[-10  -3   3  28 -52  11 -12   7   5   7  -1  -4   4  -2  -1  -6  -5   6
   2   9  -1 -20]  [51].<41>
[ -8  18  -5  46  10   6   3  -4 -19   0 -14   0   2   1  -1 -14  -4  -7
   4  -5   7  -3]  [49].<22>
[ -5  11  12 -44 -57  -5  -2  14 -21  12  -7   2   1   0 -10  21  -9 -10
  -6  -6   5   2]  [50].<25>
[ -9  -5  -5  19 -38   1  -3  11  14   9  14   7  -1  -2  -8  -8   3   1
   4   5   9  -4]  [51].<41>
[ -1  -7  20  -1 -12   7  10 -10   9   3   2 -10  -7   1   0  14   1   0
   1   6  -5 -18]  [50].<35>
[ -2  11  13 -15 -40   4  11   1  -7  14 -13  -3  -1   6  -2  11  -2  -5
 -18  -9   4 -11]  [50].<25>
[ 13 -16  -8 -32 -12  -1  -1  -1  19   3   6  -6  -5  11   8  15   6   4
   7   2  -3 -13]  [55].<33>
[  8 -11   8 -52 -30  -7  -3   8   6   7  11   3  -4   4   0  21   1   3
  -9   6  -4   1]  [55].<33>
[ -2 -26  16  19   0   6   2 -13  42   5   4  -8 -11  -2   5  -3  -4   1
   1  19 -13 -32]  [55].<42>
[-16   0 -14  19 -16  11 -22   7   1   4 -22  -9   3   9   6   9   3   9
   0  10   0 -22]  [51].<41>
[  5   6  -5  47  25   1   4  -4   0   1  -4  -4   0   3   0 -16  -5  -2
   0   1   3  -3]  [49].<39>
[ -7  18  20  60 -30  13   5  -2 -21  -4  -7  -2   2  -3 -10 -17 -11 -14
  16   6   7  -7]  [49].<39>
[-17  -4   4   5 -49   0  -9   5   9   1   3   3  -5  -5  -1  -1  17   5
  23  10  -7  -5]  [51].<37>
[ 12  13 -14   9  14  -4   5  13  -3   2  -1   4  -3   1   0 -11  -6  -8
 -18 -12   5   3]  [49].<22>
[ -9  11  12  52  -8   7   0   2 -21  -8  -5   2  11  -6  -7 -11  -7  -9
  15  14  15  15]  [49].<22>
[  7 -18   7 -60   6  -3 -19   9   8  -6   3  -4  -7   1  -3  23   5   4
 -11   7  -9  10]  [55].<42>
[ -4 -14  11 -33  -1   4  -7  -1   0   1   1  -9  -3  -4   1  18   0  15
   2   6  -7  -4]  [55].<42>
[-11  -8   4  16 -39   7   2  10  10   9   8   4  -3  -4  -5  -4   3  -1
   5   9  -4 -14]  [51].<37>
[ 14 -25  -6 -60  36   4  -8  -3  16   7  -4 -16  -5   4   8  22   4  10
 -27   1  -8   5]  [55].<42>
[  3  19   3  41 -40   4   7  13 -14   3  -4   0   9   1  -2 -17 -15 -10
 -11 -11  19   6]  [49].<39>
[  3  12   7 -60 -45 -11  -1  -2  -3   6  -8  -2   4   2 -10  21  -1  -3
 -14 -12   4  10]  [50].<25>

[ -5 -28  -6 -14 -16  -6  -7   6 -12 -21 -20  -4  -7 -12   8   6 -34   8
  14 -17  16   6]  P.A
[ -4   1 -13  12 -24  -4  -5  -5 -26 -43 -28 -12  21 -12  -4   1 -34  23
  23 -13  12  10]  P.A
[-10 -23 -30  -3 -19  -6  -7   9   4 -16  -7 -10 -26  -3   9  -7 -10  17
  35 -13  20   3]  X.W
[ -4 -10 -18 -17 -16 -18  -3  10 -18 -17 -11 -14 -17   0   7   6   2   8
  39 -13   1  10]  X.W
[  8 -15  -3 -10 -19  -7   0   0  -6 -11 -33   4  23   3   0  10 -29  16
  -1  -5  -5   2]  P.J
[  6 -32 -32 -17 -33 -18 -16  -6 -26 -30  11 -11  -3   0   1   0  -5  21
  14 -17  -2  15]  X.G
[ -6  -5 -12 -15  -6   7 -18   2 -32 -19  -6 -10  -4  -6   3 -18 -18  19
  19 -14 -10   3]  X.G
[ -4 -16  -4 -26 -29  -5 -14  11  -3 -56  -8 -25 -25  17  12   6 -33 -12
  -1 -12  -7  -1]  P.A
[ -6 -31  -5 -21 -34 -14 -16  -2 -17 -53 -63   1  23  -7  -3   4 -56  37
  30 -12   8  -3]  P.J
[-22 -15  -5  16 -16 -14  -8  61 -15 -36 -36  34  31  -9 -25  -4 -39  10
  25 -15  23  -1]  P.J
[ -7 -18   4  -6  11  -2   3  -6 -26 -14 -28  -9  28 -28  -6  10  -6  14
  -6   4  10   4]  N.T
[  6 -32  15  -5   9  -5   3   6 -33 -26 -22  -9  52 -62   8   1  -7  12
  12  14   5  -9]  N.B
[ -6 -17 -22 -35 -31 -13 -10   5 -31 -32 -25 -30   7 -13   4  12 -34  20
  34 -21  -8   3]  X.W
[ -7 -20 -15 -17 -22 -17 -10   8 -30 -12  -2 -15  -3 -21 -11   4  -5  11
  16 -17 -17   7]  X.G
[ 11 -37 -28 -12 -14  -6  -9  -7 -23 -22 -22   3  34 -26  -8  13   0  31
  18 -16   0   4]  X.G
[  1 -12  13 -12  11   7  13   2 -28  -1   7 -18  40 -35  10   8   8   8
 -12  13 -25  -1]  N.B
[ -2 -29 -26   0 -31  -8 -13  -1 -25  -8   0 -13  15  -9  -8  23   7   5
   0 -18  -5  25]  X.G
[ 22 -41 -24 -21 -32  -4 -10  -6 -25 -17   1 -40  12  -6   9   6 -14  26
   0  -9 -10  19]  X.G
[  6 -18   9  -8  17 -18  -7  -5 -18   0 -20   1  30 -34   1  12   4   6
 -13  10  -4   6]  N.T
[ -8 -15  -8 -15 -20 -10 -10   7 -11  -7 -16 -14   3  -2  11   9  -5  12
  36 -25   6   7]  X.W
[ -6 -21  -9 -10 -20 -13 -11 -12   3 -40 -19  -7   3  22  -1 -10 -30  10
  18 -12   3   2]  P.A
[ -8 -37 -17 -15 -27 -19 -14   5 -16 -37 -28 -16  -4  -6   2  -4 -46  20
  26 -23  12  -3]  P.M
[ -6 -39  15  -5  -5   5  10   2  -7 -23 -22 -30  38 -39  25   1 -16  23
  14  11  15 -16]  N.Y
[-10 -20 -45  10 -34  -6 -13  -9 -44 -22 -17  -4   6  -7   7   2 -18   7
  15  -3 -11   2]  X.D
[ -7 -63 -39 -27 -30  -8 -16  -2 -26 -53 -43 -60  23 -18  34   0 -30  48
  18 -18  35  -9]  X.W
[ -5 -39  -2 -12 -33 -15  -4 -14 -18 -41 -32   4   1 -11  -2  -5 -52 -10
  32 -15  20   2]  P.J
[-14 -32  -2 -18 -21   6 -12  -3 -14 -26 -19 -24  21 -20  26  -9 -19  16
  29 -16  -2  -5]  X.D
[  0 -50 -28 -25 -42 -10 -21  -2 -33 -30 -19 -52   1   8  37  -5 -40  32
  23 -18  -3 -12]  X.W
[  0 -23  -5 -17 -24  -3 -25  -4  -2 -27 -12 -11  23  -7  24 -13 -13   7
  17  -6 -13  -1]  X.D
[ -8 -25 -58   3  -8  -7 -15   1 -11 -17  -7 -10  32 -12 -17   3  19  34
  15 -20   9  23]  X.G
[  4 -18  11  -4 -29 -21  -2  18 -12 -24 -32   3   1  -4 -12  -5 -32  12
 -40  -2  18   3]  P.A
[ 10 -25   9 -13 -28 -11  -9   0 -12 -29 -22 -11  -1   9   9 -15 -50   6
  14  -3   7   3]  P.J
[-14 -23  -6 -10  13  -2   8  -6 -11   2 -21 -32  48 -31  11  23 -12 -14
 -16   5 -13 -13]  N.Y
[ -1 -23  -1 -19   2  -2   6   0 -30 -13 -14 -27  29 -30  14  15  -8   8
   3   1  -9  -3]  N.B
[-15 -13 -32 -16  -9  -9  -9  -3  -8  -7  -2 -16 -17   6   8  -1   1  16
  42  -8 -12   8]  X.W
[-11 -15 -24  -8 -14  -7 -16   2 -15 -13  -9  -8 -14   7   1   5  -4   7
  16  -1 -17  10]  X.D
[ -6 -25 -29 -10 -12  -9 -12   1  -3   0   9 -16  -7   6   6 -12  16  33
  22 -21  -9   2]  X.G
[  5 -29   0 -18 -48 -14 -10   5 -35 -24 -20 -13  25  -2 -12  10 -59  -6
 -15 -23  -3   5]  P.A
[-14 -15 -17  -3  -2  -2 -11   0   4 -11  -1 -20 -12  12  19   9   9   4
  16   2   4  -5]  X.W
[ 13 -17 -27 -24 -20  -7 -14  -3 -23  -5   9 -35 -22   2  20 -22  -7  17
  17  -3 -15  -3]  X.G
[  4 -28  -9 -12 -33  -9   6  12 -11 -34 -30 -15 -43   9  -4 -12 -36   7
  21 -15  16  -4]  P.A
[-23 -11  -6  -9 -27 -17  58   9 -18 -22 -13  10  14  16 -15  -7 -20  -3
  22 -18  -3  10]  P.M
[ -5 -16  -5  -3 -18 -10 -11   9 -10  -7  18   6  16   0  15  -3  -8   5
  23 -28  -9   5]  X.D
[-11  -9 -19 -15 -31  -1 -12  14 -12 -10   0 -21 -20  17   7  -5 -17   4
  28 -15 -10  -7]  X.W
[  0 -23 -13 -20 -32  -4 -12   0 -24 -10  -9 -22  12 -12  15   4 -25   6
   9 -33 -21  -2]  X.W
[  3 -14 -25  -3 -32  -3 -12  -4  -8 -13   8 -18   1   8  12   1 -10   2
   9   8 -22  -1]  X.G
[ -9 -55  -7 -13   1  -8   6   8 -24 -22 -12  -7  21 -29  47   8  -2   1
  -4 -11   6  -1]  N.T
[  0 -24   8 -16 -20 -20  -6  -2 -17 -44 -45   3   7   5   0  -4 -34  20
  26  -2  10   5]  P.J
[ -4 -19   2  -7 -22  -3 -12   4 -11 -17 -12  -9   9  -5   1   3 -26   2
  10  -8  -4   2]  P.M
[-15 -31 -33  -9  -6  -4  -7   5 -15  -2 -21 -10   7 -17  11   9  -2  27
  29 -18  -7  -5]  X.W
[ -7 -15  -6  -1  -6  -9 -24   7   6 -19 -28  -5   2  18   2 -10 -32   2
  11   0   8   3]  P.J
[  0 -30 -11  -6 -25  -9 -11  -1 -15 -35 -34   0  -3   9   0  -8 -33  29
  38 -14   0   5]  P.A
[ -4 -24  13 -13  12  -6   4 -17 -23 -11 -25 -17  41 -42   7  11  -7   3
  -4   9 -10  -8]  N.B
[ -6 -31   4 -11 -35  -9  -5  -6 -10 -32 -34  -7  -5  21   3  -1 -25   7
  24 -14  17  -2]  P.J
[  9 -11  17 -11   6  12  10  -6 -14   9   7 -18  11 -24  -3  21  -4  -4
 -25  13  -7  -6]  N.Y
[ 23 -36   6 -26   1   8   0 -13 -15 -17 -13 -53  32 -41  63 -19  -5  39
  49  35 -12 -24]  N.B
[ -4 -26 -20 -25 -42  -8 -13 -23 -11 -39 -19 -36   1  11  26  -2 -19  23
  35   6 -17  -3]  X.D
[  3 -12 -18 -19 -26  -4 -11   0  -5 -14  -9 -16 -13  17  22  -1 -24   1
  18 -12 -15   2]  X.W
[ 18 -23  -5 -15   3   3  11 -11 -28  -8  -3 -27  25 -34  -2  17  -8   7
 -25   4  -3  13]  N.Y

[ 24 -14   3 -17  20  10  -6  17  24  38 -11   2 -36 -60   8   5 -31  16
   1   1  20  -8]  K.(27)
[ -3 -11   3  13  -9  -1  -1   4   5  -6  -2   7  75 -11   0   3 -13   3
  -4 -19  23   6]  L.(25)
[ 16  -5  -5  24 -25   8 -22  18  10  20  -6  -8 -40 -10   6   2 -41  11
   6   4  -8  11]  K.(24)
[ 17   4   2  -6 -11 -11   5   0  26 -21 -14 -24  23  -3  -1  13   3   1
  -4 -58  -6  -8]  L.(25)
[  5  12 -15  -8   0 -37  11  -4 -20 -12 -18   5  31   8   5  13  -8   8
 -17 -34  -4   7]  L.(25)
[ -8   3  17 -15  53 -12  -1  -1  -4 -18 -29 -13  64  -9 -21  10  18   4
  -9 -10  28  14]  L.(17)
[ 16  -6 -14  -2  -6 -14 -10   4   4   6 -10   3  10   4   3   2 -42   7
  -2   5  -3  26]  K.(24)
[ 17 -10 -22  18 -43  -8 -11   0  12  13 -10 -25   4 -12  25  -2 -46  21
 -18  -1 -17  -1]  K.(13)
[ 25 -10  -9 -27  21 -12 -14   9 -11  15 -17   1  -2 -11  -8  13 -25  10
   5  14 -14 -10]  K.(24)
[  0 -15  13 -31  -2  -7  10  19 -16 -30 -15  -1  84  12 -34   3   4  -1
 -20  -2  14  12]  L.(17)
